Below are the code and all the weights of a small trained network. Each question names an input and a class and asks about switching units off, where a switched-off unit gives its printed mean instead of its output.

import numpy as np


def w(rows, s, z=0):
    codes = np.array(rows[::2]) - 128.0
    scale = np.full(codes.shape[1], s)
    scale[-1] = z or s
    return codes * scale


def f(y):
    return np.maximum(y, 0)


def log_softmax(a):
    a = a - a.max(-1, keepdims=True)
    return a - np.log(np.exp(a).sum(-1, keepdims=True))


def net(x, mask):
    res = np.array(x, float).reshape(1, 4) / 4 @ E
    y = f(res @ A[0][:, :-1].T + A[0][:, -1])
    res = res + np.where(mask, y, B[0][:, -1]) @ B[0][:, :-1]
    return log_softmax(res[-1] @ U[:, :-1].T + U[:, -1])


A, B = {}, {}
E = w([
[251,93,212,152,100,64,100],'x0',
[244,171,121,114,14,201,170],'x1',
[78,74,143,183,68,100,175],'x2',
[170,39,9,179,211,65,113],'x3',
],0.011)
A[0] = w([
[80,149,2,120,129,176,170,3],'n0',
[202,80,130,160,167,127,163,74],'n1',
[149,87,12,144,130,87,121,26],'n2',
[199,141,56,125,59,166,172,62],'n3',
[156,97,56,156,151,163,139,2],'n4',
[98,33,99,176,49,122,203,55],'n5',
[199,152,60,36,182,153,87,65],'n6',
],0.012,0.0041)
B[0] = w([
[241,58,183,113,87,65,91,233],'n0',
[159,101,146,76,73,115,133,203],'n1',
[61,125,205,100,103,199,174,233],'n2',
[33,43,153,143,204,118,154,255],'n3',
[86,184,134,108,97,160,181,186],'n4',
[174,246,27,149,169,131,64,226],'n5',
[132,210,56,182,131,109,95,225],'n6',
],0.012)
U = w([
[82,181,162,60,10,157,144,47],'0',
[156,194,50,160,135,110,90,102],'1',
[215,39,150,130,55,80,83,249],'2',
[70,36,116,154,211,103,110,148],'3',
],0.013,0.0013)

Each question gives the input, the list of numbers given to net, and the class t.
The units are the neurons (one row each of A and B). Each row of codes is followed by its name. A weight is (code - 128) times the scale printed after its matrix; where a second scale follows, it is the last column's (A, B and U).
mask holds one flag per neuron, in row order. A switched-off neuron (its flag False) gives its mean, the last column of its row in B, instead of its output. The means were averaged over made-up inputs and are rounded, as every weight is.
A unit's drop is (log p(t) with every unit on - log p(t) with that unit switched off) / (log p(t) with every unit on - log p(t) with every unit switched off).
The circuit of an input: a set's keep is (log p(t) with only the set's units on - log p(t) with every unit switched off) / (log p(t) with every unit on - log p(t) with every unit switched off). Starting from all 7 units, units are removed one at a time, each time the one whose removal leaves the highest keep (on an exact tie, the one counted first), for as long as the keep stays at least 0.8.
units of the circuit, in order: the units of the circuit, biggest drop first
unit that matters most: the unit with the biggest drop
k most important neurons: the k neurons with the biggest drops, biggest first
drop when u is switched off: that unit's drop, to one decimal
input [0,-2,-1,5], class 0: most important neuron => n3
input [-4,-2,4,5], class 0: units of the circuit, in order => n2, n3
input [-6,-6,-2,-1], class 2: units of the circuit, in order => n0, n3
input [-8,-1,-3,-7], class 2: 2 most important neurons => n0, n2
input [-5,1,-1,6], class 0: 2 most important neurons => n2, n4
input [6,0,-8,-5], class 1: 3 most important neurons => n2, n0, n6
input [-7,-1,5,1], class 2: 2 most important neurons => n0, n6
input [5,6,4,3], class 3: 2 most important neurons => n3, n0
input [5,0,5,-3], class 1: units of the circuit, in order => n0, n2
input [1,3,-4,5], class 0: 4 most important neurons => n2, n5, n4, n1
input [-2,-2,2,3], class 0: units of the circuit, in order => n3, n2
input [-7,-3,5,8], class 0: 2 most important neurons => n2, n4
input [-6,3,4,-1], class 2: 2 most important neurons => n0, n6
input [5,4,-7,2], class 1: unit that matters most => n6
input [5,3,-6,-3], class 1: 3 most important neurons => n0, n6, n2
input [-8,-3,-8,5], class 1: 2 most important neurons => n6, n4
input [6,-2,7,-4], class 1: 2 most important neurons => n5, n0
input [0,-1,-3,-2], class 1: 2 most important neurons => n3, n2
input [-6,8,8,-4], class 1: 2 most important neurons => n5, n2
input [-1,5,1,2], class 3: unit that matters most => n3
input [-8,2,-2,-7], class 2: units of the circuit, in order => n0, n2
input [-7,-3,4,2], class 2: drop when n0 is switched off => 0.9
input [1,6,2,0], class 3: drop when n3 is switched off => 0.6
input [-6,2,5,2], class 2: drop when n0 is switched off => 2.4
input [0,3,5,4], class 1: drop when n5 is switched off => 4.2
